Below is a small trained network, with its code and all its weights. Each question gives an input and a target symbol and asks what happens when units are switched off, that is, made to give their printed mean instead of their output.

import numpy as np


def w(rows, s, z=0):
    codes = np.array(rows[::2]) - 128.0
    scale = np.full(codes.shape[1], s)
    scale[-1] = z or s
    return codes * scale


def norm(h):
    return h / np.sqrt((h * h).mean(-1, keepdims=True) + 1e-5)


def softmax(a):
    e = np.exp(a - a.max(-1, keepdims=True))
    return e / e.sum(-1, keepdims=True)


def log_softmax(a):
    a = a - a.max(-1, keepdims=True)
    return a - np.log(np.exp(a).sum(-1, keepdims=True))


def net(x, mask):
    ids = ['ΓΞαβεζτφψ'.index(c) for c in x.split()]
    T = len(ids)
    res = E[ids] + P[:T]
    u = 0
    for l in range(3):
        r = norm(res)
        for j in range(2):
            rows = slice(2 * j, 2 * j + 2)
            q, k, v = (r @ M[l][rows].T for M in (Q, K, V))
            z = softmax(np.where(np.tri(T) > 0, q @ k.T / 2**0.5, -1e9)) @ v
            o = O[l][rows]
            res = res + np.where(mask[u + j], z, o[:, -1]) @ o[:, :-1]
        u += 2
    return log_softmax(norm(res)[-1] @ U[:, :-1].T + U[:, -1])


Q, K, V, O = {}, {}, {}, {}
E = w([
[196,57,130,103,103,184,131,178,97],'Γ',
[228,64,94,125,151,166,104,135,96],'Ξ',
[114,74,158,145,175,214,84,186,127],'α',
[58,72,213,147,69,188,135,192,88],'β',
[121,113,177,209,79,138,126,68,2],'ε',
[68,38,139,83,169,102,141,207,164],'ζ',
[139,209,144,119,71,66,104,131,125],'τ',
[121,82,173,185,74,59,149,86,163],'φ',
[83,102,29,105,82,167,88,81,98],'ψ',
],0.022)
P = w([
[192,102,183,49,148,173,128,73,123],'0',
[165,98,158,90,121,143,113,90,134],'1',
[112,128,135,115,108,129,129,100,135],'2',
[141,100,129,125,104,116,76,137,130],'3',
[143,98,109,144,97,112,49,165,119],'4',
[117,106,75,167,97,107,40,199,96],'5',
[145,111,42,175,71,85,42,233,119],'6',
[131,127,10,218,81,59,17,253,113],'7',
],0.014)
Q[0] = w([
[87,169,134,73,164,138,219,56,183],'0.h1',
[145,206,123,130,120,186,175,154,123],'0.h1',
[143,209,170,95,177,154,252,89,171],'0.h2',
[178,137,151,183,137,96,116,214,123],'0.h2',
],0.034)
K[0] = w([
[145,201,205,9,116,236,128,32,148],'0.h1',
[185,105,140,106,189,199,205,161,40],'0.h1',
[166,39,255,85,200,210,252,19,164],'0.h2',
[101,35,65,189,129,137,164,186,59],'0.h2',
],0.022)
V[0] = w([
[124,104,106,222,53,119,87,130,193],'0.h1',
[81,52,70,175,189,20,167,173,79],'0.h1',
[97,6,98,179,123,201,188,76,142],'0.h2',
[169,154,199,117,186,145,185,122,124],'0.h2',
],0.019)
O[0] = w([
[223,155,158,56,140,194,33,126,140,217],'0.h1',
[137,49,180,167,75,188,114,84,188,165],'0.h1',
[134,5,152,82,213,196,122,126,64,157],'0.h2',
[179,104,176,168,139,62,144,156,177,7],'0.h2',
],0.011,0.019)
Q[1] = w([
[115,137,160,183,162,217,183,146,85],'1.h1',
[89,200,167,93,171,184,251,90,154],'1.h1',
[95,184,164,141,189,86,238,77,117],'1.h2',
[151,148,189,196,234,150,220,111,112],'1.h2',
],0.014)
K[1] = w([
[42,104,172,56,123,14,38,65,139],'1.h1',
[177,95,92,103,165,55,180,114,133],'1.h1',
[135,121,173,112,211,171,248,103,90],'1.h2',
[150,104,185,126,182,137,156,78,158],'1.h2',
],0.018)
V[1] = w([
[181,50,23,92,103,91,132,106,148],'1.h1',
[155,135,162,34,2,74,181,141,100],'1.h1',
[111,100,108,114,155,181,184,61,208],'1.h2',
[118,166,144,112,213,171,120,60,134],'1.h2',
],0.033)
O[1] = w([
[78,151,184,204,219,73,30,194,77,186],'1.h1',
[37,149,210,88,169,135,76,41,222,9],'1.h1',
[105,55,182,144,107,36,64,100,154,82],'1.h2',
[134,137,138,57,112,8,167,70,133,188],'1.h2',
],0.013,0.012)
Q[2] = w([
[170,143,158,116,21,133,126,248,101],'2.h1',
[81,85,54,46,67,200,50,76,88],'2.h1',
[178,159,87,195,127,72,126,165,136],'2.h2',
[104,143,221,127,129,99,121,111,116],'2.h2',
],0.016)
K[2] = w([
[191,37,15,141,84,204,50,140,100],'2.h1',
[71,166,49,119,78,140,48,116,171],'2.h1',
[147,93,148,117,118,143,130,203,97],'2.h2',
[140,88,65,115,250,76,170,140,231],'2.h2',
],0.018)
V[2] = w([
[230,135,253,157,119,137,178,177,156],'2.h1',
[156,138,161,76,212,131,79,96,153],'2.h1',
[71,89,152,37,104,131,139,252,170],'2.h2',
[85,139,251,134,78,182,173,95,45],'2.h2',
],0.038)
O[2] = w([
[218,142,255,151,79,138,170,182,197,3],'2.h1',
[152,196,153,112,68,129,79,99,106,160],'2.h1',
[119,98,138,149,63,239,176,14,119,173],'2.h2',
[39,140,195,75,92,117,175,182,91,157],'2.h2',
],0.021,0.014)
U = w([
[127,213,179,212,177,199,141,115,46,70],'Γ',
[164,179,167,228,184,123,89,156,52,76],'Ξ',
[228,132,60,146,135,169,196,155,107,127],'α',
[113,117,108,23,64,214,225,98,133,33],'β',
[110,145,139,32,134,95,158,223,136,100],'ε',
[72,65,179,221,85,119,94,150,133,149],'ζ',
[108,191,118,126,191,121,164,97,248,255],'τ',
[217,160,177,41,103,118,91,91,144,153],'φ',
[100,116,81,98,136,96,84,77,96,189],'ψ',
],0.011,0.0073)

Each question gives the input, a string of symbols that net reads in full, and the target symbol t.
The units are the heads (2 rows each of Q, K, V and O). Each row of codes is followed by its name. A weight is (code - 128) times the scale printed after its matrix; where a second scale follows, it is the last column's (O and U).
mask holds one flag per head, layer by layer. A switched-off head (its flag False) gives its mean, the last column of its rows in O, instead of its output. The means were averaged over made-up inputs and are rounded, as every weight is.
A unit's drop is (log p(t) with every unit on - log p(t) with that unit switched off) / (log p(t) with every unit on - log p(t) with every unit switched off).
The circuit of an input: a set's keep is (log p(t) with only the set's units on - log p(t) with every unit switched off) / (log p(t) with every unit on - log p(t) with every unit switched off). Starting from all 6 units, units are removed one at a time, each time the one whose removal leaves the highest keep (on an exact tie, the one counted first), for as long as the keep stays at least 0.8.
units of the circuit, in order: the units of the circuit, biggest drop first
heads that matter: for each layer, one digit per head in row order, 1 if its drop is at least 0.15 and else 0, layers parted by /
input ψ β ζ ε, target ζ: units of the circuit, in order	(0.h1 1.h2)
input Γ τ ψ, target Γ: units of the circuit, in order	(0.h2 1.h1 1.h2 2.h2)
input Γ τ α Ξ, target τ: units of the circuit, in order	(0.h2 1.h1)
input ψ ζ ψ ζ τ τ ε α, target τ: units of the circuit, in order	(0.h2 1.h1)
input Ξ ψ τ, target Ξ: units of the circuit, in order	(0.h2 0.h1 1.h1 2.h1)
input ψ β α Ξ β β Ξ, target β: units of the circuit, in order	(2.h2)
input α φ α Γ, target φ: units of the circuit, in order	(2.h1 0.h1)
input α ε ε β α Γ α, target α: units of the circuit, in order	(0.h2 1.h1)
input ζ Γ τ Γ, target Γ: units of the circuit, in order	(0.h2 1.h2)
input α ζ α α, target ζ: units of the circuit, in order	(0.h1 1.h2)
input φ α Ξ, target φ: heads that matter	01 / 01 / 10
input ζ ζ Ξ α ψ φ Ξ α, target φ: heads that matter	10 / 01 / 10
input φ α ψ ψ ζ α Ξ, target ζ: heads that matter	11 / 01 / 00
input α ψ ψ α Γ Ξ, target α: units of the circuit, in order	(1.h1)
input ψ τ α φ ψ, target φ: heads that matter	10 / 11 / 10
input β α φ, target φ: heads that matter	01 / 00 / 10
input ζ α α α α τ, target α: heads that matter	00 / 10 / 00
input ψ α Ξ ε, target ε: heads that matter	11 / 10 / 01
input φ ε Γ, target φ: heads that matter	01 / 11 / 10
input φ Γ τ, target φ: heads that matter	01 / 00 / 10
input β ζ Γ τ, target ζ: heads that matter	10 / 00 / 00
input Γ τ β ε, target τ: heads that matter	11 / 10 / 00
